Here is a tiny trained network, its code and every weight. The questions are about switching its units off for an input and a target symbol, where a switched-off unit gives its printed mean instead of its output.

import numpy as np


def w(rows, s, z=0):
    codes = np.array(rows[::2]) - 128.0
    scale = np.full(codes.shape[1], s)
    scale[-1] = z or s
    return codes * scale


def f(y):
    return y / 2 * (1 + np.tanh(0.7978845608 * (y + 0.044715 * y**3)))


def softmax(a):
    e = np.exp(a - a.max(-1, keepdims=True))
    return e / e.sum(-1, keepdims=True)


def log_softmax(a):
    a = a - a.max(-1, keepdims=True)
    return a - np.log(np.exp(a).sum(-1, keepdims=True))


def net(x, mask):
    ids = ['αβγδεηθμπτ'.index(c) for c in x.split()]
    T = len(ids)
    res = E[ids] + P[:T]
    u = 0
    for l in range(2):
        r = res
        for j in range(2):
            rows = slice(4 * j, 4 * j + 4)
            q, k, v = (r @ M[l][rows].T for M in (Q, K, V))
            z = softmax(np.where(np.tri(T) > 0, q @ k.T / 4**0.5, -1e9)) @ v
            o = O[l][rows]
            res = res + np.where(mask[u + j], z, o[:, -1]) @ o[:, :-1]
        u += 2
        y = f(res @ A[l][:, :-1].T + A[l][:, -1])
        res = res + np.where(mask[u : u + 12], y, B[l][:, -1]) @ B[l][:, :-1]
        u += 12
    return log_softmax(res[-1] @ U[:, :-1].T + U[:, -1])


Q, K, V, O, A, B = {}, {}, {}, {}, {}, {}
E = w([
[101,84,207,102,231,84,186],'α',
[147,87,254,145,129,107,168],'β',
[147,103,93,177,153,110,133],'γ',
[84,117,110,198,54,116,99],'δ',
[157,97,93,132,211,93,150],'ε',
[107,183,134,177,190,74,146],'η',
[58,99,69,151,161,111,107],'θ',
[213,125,189,169,62,88,163],'μ',
[58,78,107,101,73,86,124],'π',
[163,170,145,39,75,2,227],'τ',
],0.017)
P = w([
[89,109,130,138,102,253,195],'0',
[93,116,98,167,140,204,197],'1',
[95,117,93,173,153,175,190],'2',
[95,113,97,172,152,151,180],'3',
[100,109,103,167,155,133,168],'4',
[104,107,109,162,157,115,155],'5',
[109,102,117,158,157,100,141],'6',
[113,97,124,153,156,88,126],'7',
[115,93,133,147,154,76,109],'8',
[122,89,139,143,155,65,93],'9',
[125,87,146,136,154,52,78],'10',
[131,84,154,130,156,42,62],'11',
[132,80,156,125,153,32,45],'12',
[139,82,170,123,148,17,36],'13',
],0.013)
Q[0] = w([
[113,89,131,189,104,50,125],'L0H0',
[129,175,140,82,118,221,88],'L0H0',
[139,101,163,124,95,147,136],'L0H0',
[121,140,103,135,96,66,158],'L0H0',
[139,159,84,77,113,157,89],'L0H1',
[178,251,96,63,69,175,120],'L0H1',
[140,188,71,39,103,131,143],'L0H1',
[97,138,135,188,121,56,118],'L0H1',
],0.013)
K[0] = w([
[168,98,155,157,140,35,37],'L0H0',
[137,158,106,140,136,254,222],'L0H0',
[142,169,99,144,146,135,159],'L0H0',
[97,104,155,114,180,21,71],'L0H0',
[97,122,182,158,159,184,186],'L0H1',
[106,116,143,125,113,218,219],'L0H1',
[132,144,76,135,123,165,215],'L0H1',
[120,126,156,78,109,94,123],'L0H1',
],0.011)
V[0] = w([
[189,122,115,183,65,114,162],'L0H0',
[110,163,71,48,90,130,184],'L0H0',
[132,254,103,118,114,237,118],'L0H0',
[95,157,143,154,146,75,61],'L0H0',
[124,106,148,79,103,107,141],'L0H1',
[114,130,183,173,83,155,165],'L0H1',
[164,85,86,34,112,115,155],'L0H1',
[160,165,86,115,80,112,141],'L0H1',
],0.0088)
O[0] = w([
[101,110,138,195,189,86,28,123],'L0H0',
[118,64,178,180,41,41,117,117],'L0H0',
[81,58,189,174,122,108,160,7],'L0H0',
[113,134,133,1,141,196,33,136],'L0H0',
[149,117,55,61,107,105,127,153],'L0H1',
[108,162,154,168,69,51,186,138],'L0H1',
[98,68,38,106,153,147,213,146],'L0H1',
[179,38,68,192,201,62,75,127],'L0H1',
],0.0071,0.016)
A[0] = w([
[63,101,136,116,140,254,152,153],'L0N0',
[129,145,158,165,226,167,106,130],'L0N1',
[143,133,80,134,167,168,161,143],'L0N2',
[27,156,19,160,45,163,68,254],'L0N3',
[71,81,119,84,113,174,153,154],'L0N4',
[164,145,155,115,119,50,137,173],'L0N5',
[133,195,196,153,104,128,102,73],'L0N6',
[171,173,148,182,102,225,150,8],'L0N7',
[110,63,78,108,204,83,115,203],'L0N8',
[47,64,72,125,135,224,135,120],'L0N9',
[166,180,80,134,101,144,136,219],'L0N10',
[153,167,176,124,162,201,163,169],'L0N11',
],0.0095,0.0069)
B[0] = w([
[80,128,65,185,191,84,111,150],'L0N0',
[142,113,168,210,156,24,60,166],'L0N1',
[72,122,151,173,106,131,185,168],'L0N2',
[152,128,187,62,253,59,166,174],'L0N3',
[187,152,155,179,127,139,162,147],'L0N4',
[139,237,154,68,104,111,89,196],'L0N5',
[72,178,77,139,176,163,68,134],'L0N6',
[154,51,147,142,163,52,91,129],'L0N7',
[151,220,95,190,138,99,76,247],'L0N8',
[166,125,47,149,119,91,141,142],'L0N9',
[115,172,154,118,168,216,189,185],'L0N10',
[68,210,185,154,131,181,88,178],'L0N11',
],0.0073,0.014)
Q[1] = w([
[101,199,246,118,224,104,130],'L1H0',
[65,30,73,125,33,147,122],'L1H0',
[163,169,104,129,176,74,118],'L1H0',
[98,95,157,72,149,181,126],'L1H0',
[193,131,159,83,154,107,165],'L1H1',
[85,95,85,97,86,157,141],'L1H1',
[64,211,170,118,132,114,154],'L1H1',
[164,142,115,144,101,151,131],'L1H1',
],0.011)
K[1] = w([
[73,148,2,98,82,130,94],'L1H0',
[139,33,163,174,143,193,158],'L1H0',
[131,162,90,81,55,90,134],'L1H0',
[1,129,142,194,97,196,115],'L1H0',
[110,162,107,120,135,147,94],'L1H1',
[53,130,174,190,121,116,198],'L1H1',
[173,113,136,114,164,173,98],'L1H1',
[89,109,153,95,165,94,135],'L1H1',
],0.0096)
V[1] = w([
[173,87,201,54,2,130,200],'L1H0',
[122,75,48,163,234,66,175],'L1H0',
[177,163,45,218,116,157,101],'L1H0',
[157,100,209,86,176,76,156],'L1H0',
[138,46,96,194,248,214,138],'L1H1',
[53,215,188,79,198,85,69],'L1H1',
[194,120,190,184,100,211,80],'L1H1',
[72,129,71,241,217,121,103],'L1H1',
],0.0087)
O[1] = w([
[226,84,111,79,65,100,155,133],'L1H0',
[34,189,112,49,144,116,49,134],'L1H0',
[106,229,142,249,174,170,46,146],'L1H0',
[141,139,128,1,95,32,185,147],'L1H0',
[170,101,219,54,182,137,96,69],'L1H1',
[41,89,188,134,65,102,151,251],'L1H1',
[192,153,157,174,254,110,190,69],'L1H1',
[155,75,165,85,115,193,124,170],'L1H1',
],0.0079,0.025)
A[1] = w([
[101,112,132,104,72,219,114,154],'L1N0',
[95,178,146,115,115,109,186,44],'L1N1',
[82,103,90,182,99,120,114,58],'L1N2',
[180,166,165,95,124,90,109,141],'L1N3',
[176,80,161,148,73,88,5,64],'L1N4',
[69,185,140,115,143,148,33,13],'L1N5',
[106,111,119,105,172,114,175,254],'L1N6',
[206,146,123,154,86,27,92,131],'L1N7',
[105,101,131,185,134,138,55,220],'L1N8',
[164,192,151,57,139,161,109,197],'L1N9',
[110,94,120,98,70,128,147,170],'L1N10',
[153,108,114,110,121,39,83,31],'L1N11',
],0.011,0.0058)
B[1] = w([
[118,193,79,53,209,105,221,170],'L1N0',
[187,81,112,128,136,159,113,230],'L1N1',
[163,57,110,79,143,182,155,204],'L1N2',
[130,143,134,130,176,133,129,162],'L1N3',
[72,115,177,181,192,176,217,147],'L1N4',
[194,70,134,137,123,103,162,253],'L1N5',
[208,152,138,211,79,104,105,160],'L1N6',
[102,95,144,103,203,104,78,232],'L1N7',
[115,174,108,87,117,111,94,179],'L1N8',
[159,93,90,181,92,134,128,176],'L1N9',
[124,170,166,157,81,118,121,208],'L1N10',
[108,148,100,165,195,254,156,178],'L1N11',
],0.0084,0.022)
U = w([
[209,96,184,139,135,233,110,155],'α',
[162,81,175,81,176,150,145,16],'β',
[218,199,136,101,75,99,163,216],'γ',
[73,99,206,150,154,175,112,125],'δ',
[171,181,162,227,110,111,113,213],'ε',
[103,95,196,167,91,95,140,82],'η',
[126,172,139,132,161,168,233,1],'θ',
[153,59,128,216,112,149,203,61],'μ',
[1,233,125,110,126,130,110,234],'π',
[170,169,140,118,212,153,128,51],'τ',
],0.0084,0.0046)

Each question gives the input, a string of symbols that net reads in full, and the target symbol t.
The units are the heads (4 rows each of Q, K, V and O) and the neurons (one row each of A and B). Each row of codes is followed by its name. A weight is (code - 128) times the scale printed after its matrix; where a second scale follows, it is the last column's (O, A, B and U).
mask holds one flag per unit, layer by layer, with each layer's heads first. A switched-off unit (its flag False) gives its mean, the last column of its rows in O or B, instead of its output. The means were averaged over made-up inputs and are rounded, as every weight is.
A unit's drop is (log p(t) with every unit on - log p(t) with that unit switched off) / (log p(t) with every unit on - log p(t) with every unit switched off).
The circuit of an input: a set's keep is (log p(t) with only the set's units on - log p(t) with every unit switched off) / (log p(t) with every unit on - log p(t) with every unit switched off). Starting from the 12 units with the biggest drops (on a tie, the unit counted first), units are removed one at a time, each time the one whose removal leaves the highest keep (on an exact tie, the one counted first), for as long as the keep stays at least 0.8.
units of the circuit, in order: the units of the circuit, biggest drop first
unit that matters most: the unit with the biggest drop
top k neurons: the k neurons with the biggest drops, biggest first
top k neurons in layer l: the k neurons of layer l with the biggest drops, biggest first
which heads matter: for each layer, one digit per head in row order, 1 if its drop is at least 0.15 and else 0, layers parted by /
input α μ τ α τ, target π: units of the circuit, in order	(L1N5)
input β α γ α θ τ α π β π μ α ε, target γ: top 2 neurons in layer 1	(L1N7; L1N11)
input α α α α α, target θ: which heads matter	11 / 00
input τ τ δ α τ α τ α θ ε θ, target β: which heads matter	11 / 01
input α α α α δ α δ δ μ, target ε: which heads matter	11 / 11
input α α β π α τ μ α μ α η, target γ: which heads matter	10 / 10
input α μ τ, target τ: top 2 neurons	(L1N7; L1N11)
input α α δ τ δ, target μ: top 2 neurons	(L0N5; L1N2)
input η τ β β α α β γ η α θ, target γ: units of the circuit, in order	(L0H0; L0N5; L1N7; L1H0)
input α θ α α η α δ, target δ: which heads matter	01 / 11
input α θ μ α α δ ε, target τ: units of the circuit, in order	(L1N5; L1H0; L1N8; L1H1)
input α ε δ η δ η π α η η μ θ, target ε: top 2 neurons	(L0N5; L0N3)
input ε τ α μ τ θ β α α β α, target μ: which heads matter	11 / 01
input γ α α α α γ δ α μ τ γ, target μ: units of the circuit, in order	(L0N5; L1H1; L0H1)
input α τ μ, target μ: top 3 neurons	(L0N5; L0N3; L1N2)
input β α α α α μ α μ α τ π, target μ: top 4 neurons	(L0N5; L0N3; L1N11; L1N2)
input α γ α η α π α α δ θ θ μ δ, target ε: units of the circuit, in order	(L0N3; L1H1; L0N5; L1H0)
input α μ μ α τ α α α α θ, target γ: top 2 neurons	(L0N10; L1N7)
input μ μ α, target ε: which heads matter	00 / 01
input δ α μ α α μ α μ μ δ, target ε: units of the circuit, in order	(L1H1; L1H0)
input α η α θ, target β: top 3 neurons	(L1N5; L0N3; L0N0)
input η μ α η, target ε: top 3 neurons	(L0N1; L1N5; L0N2)
input α α π α γ, target γ: top neuron	(L0N3)
input θ α α τ η, target μ: top 3 neurons	(L0N5; L0N2; L1N2)
input τ μ μ δ τ γ μ α α μ α γ δ α, target η: unit that matters most	L1N5
input α α τ τ α δ τ α α π, target γ: top 2 neurons in layer 1	(L1N7; L1N5)
input ε α δ γ α α α η μ α τ α α τ, target π: top 2 neurons	(L0N2; L1N7)
input α τ δ π β α α α η θ τ α ε, target π: top 3 neurons in layer 0	(L0N2; L0N5; L0N3)
input τ η α α τ μ μ α, target ε: unit that matters most	L0H1
input α θ β, target β: top 2 neurons in layer 1	(L1N5; L1N0)
